Below is a small trained network, with its code and all its weights. Each question gives an input and a class and asks what happens when units are switched off, that is, made to give their printed mean instead of their output.

import numpy as np


def w(rows, s, z=0):
    codes = np.array(rows[::2]) - 128.0
    scale = np.full(codes.shape[1], s)
    scale[-1] = z or s
    return codes * scale


def f(y):
    return y / 2 * (1 + np.tanh(0.7978845608 * (y + 0.044715 * y**3)))


def log_softmax(a):
    a = a - a.max(-1, keepdims=True)
    return a - np.log(np.exp(a).sum(-1, keepdims=True))


def net(x, mask):
    res = np.array(x, float).reshape(1, 4) / 4 @ E
    y = f(res @ A[0][:, :-1].T + A[0][:, -1])
    res = res + np.where(mask, y, B[0][:, -1]) @ B[0][:, :-1]
    return log_softmax(res[-1] @ U[:, :-1].T + U[:, -1])


A, B = {}, {}
E = w([
[74,203,10,71,93,154,87,138],'x0',
[124,130,126,133,100,104,126,115],'x1',
[191,146,85,75,252,22,132,113],'x2',
[88,156,95,185,139,83,223,240],'x3',
],0.014)
A[0] = w([
[93,84,106,167,108,120,165,117,117],'n1',
[63,164,119,131,96,174,100,130,103],'n2',
[168,70,174,169,171,71,172,118,199],'n3',
[183,108,114,59,174,81,113,68,131],'n4',
[138,179,70,104,177,32,220,176,90],'n5',
[48,242,11,56,125,129,86,156,120],'n6',
[109,104,186,120,70,211,44,88,203],'n7',
[50,109,121,191,74,174,196,202,129],'n8',
[172,138,152,31,165,118,47,25,174],'n9',
[104,69,210,168,108,147,132,149,155],'n10',
[175,124,120,66,149,124,89,55,135],'n11',
[151,45,220,178,133,115,115,122,220],'n12',
[125,154,161,122,112,193,92,59,159],'n13',
[145,54,165,135,94,185,109,63,225],'n14',
[61,162,76,69,105,193,62,116,150],'n15',
[85,155,150,170,124,130,224,175,161],'n16',
[124,153,57,106,110,129,109,141,145],'n17',
[96,111,141,173,56,212,149,132,254],'n18',
],0.011,0.0091)
B[0] = w([
[125,137,153,152,99,135,154,150,148],'n1',
[47,132,102,75,110,6,70,143,177],'n2',
[77,95,184,60,178,64,172,88,214],'n3',
[189,70,166,198,95,111,95,170,197],'n4',
[163,207,132,243,217,64,179,112,230],'n5',
[184,243,60,197,109,207,67,155,251],'n6',
[100,226,92,79,222,124,162,27,228],'n7',
[42,80,133,207,72,179,98,193,218],'n8',
[206,61,115,127,100,178,88,142,226],'n9',
[137,145,148,203,99,155,214,104,188],'n10',
[214,71,135,137,94,188,96,178,187],'n11',
[150,138,200,242,185,154,150,33,217],'n12',
[138,167,94,96,143,93,109,68,188],'n13',
[164,197,155,124,193,232,135,2,210],'n14',
[115,131,17,31,98,84,57,144,213],'n15',
[62,110,115,204,104,122,207,174,202],'n16',
[165,168,85,110,132,166,101,146,180],'n17',
[32,143,93,111,40,238,161,133,230],'n18',
],0.0093,0.024)
U = w([
[153,245,127,164,176,142,143,84,226],'0',
[101,160,92,19,121,137,98,98,58],'1',
[88,41,172,162,83,152,197,138,175],'2',
[79,133,105,146,73,137,86,212,1],'3',
[172,8,190,126,155,112,105,99,242],'4',
[203,102,95,127,95,144,82,174,95],'5',
[117,109,158,134,191,12,191,142,59],'6',
],0.012,0.0023)

Each question gives the input, the list of numbers given to net, and the class t.
The units are the neurons (one row each of A and B). Each row of codes is followed by its name. A weight is (code - 128) times the scale printed after its matrix; where a second scale follows, it is the last column's (A, B and U).
mask holds one flag per neuron, in row order. A switched-off neuron (its flag False) gives its mean, the last column of its row in B, instead of its output. The means were averaged over made-up inputs and are rounded, as every weight is.
A unit's drop is (log p(t) with every unit on - log p(t) with that unit switched off) / (log p(t) with every unit on - log p(t) with every unit switched off).
The circuit of an input: a set's keep is (log p(t) with only the set's units on - log p(t) with every unit switched off) / (log p(t) with every unit on - log p(t) with every unit switched off). Starting from the 12 units with the biggest drops (on a tie, the unit counted first), units are removed one at a time, each time the one whose removal leaves the highest keep (on an exact tie, the one counted first), for as long as the keep stays at least 0.8.
units of the circuit, in order: the units of the circuit, biggest drop first
unit that matters most: the unit with the biggest drop
top k neurons: the k neurons with the biggest drops, biggest first
drop when u is switched off: that unit's drop, to one decimal
input [-3,-2,1,0], class 4: unit that matters most => n6
input [5,3,1,0], class 5: units of the circuit, in order => [n7; n14; n12; n8]
input [0,-2,-2,3], class 2: top 2 neurons => [n6; n15]
input [-2,8,-8,1], class 2: top 2 neurons => [n8; n6]
input [-7,-6,-5,1], class 2: top 3 neurons => [n6; n5; n8]
input [8,-8,-4,1], class 3: top 3 neurons => [n6; n8; n14]
input [0,-6,2,-8], class 4: top 2 neurons => [n6; n9]
input [2,-1,0,-5], class 1: top 2 neurons => [n5; n7]
input [1,-3,-1,-5], class 1: units of the circuit, in order => [n5; n6]
input [-3,-1,1,0], class 4: top 3 neurons => [n6; n7; n5]
input [-7,-1,-5,1], class 2: top 4 neurons => [n6; n5; n8; n18]
input [1,-1,-8,-3], class 1: drop when n6 is switched off => 0.1
input [6,8,6,0], class 5: drop when n14 is switched off => 0.1
input [5,-8,4,0], class 5: unit that matters most => n7
input [8,-2,1,-6], class 5: drop when n9 is switched off => 0.3
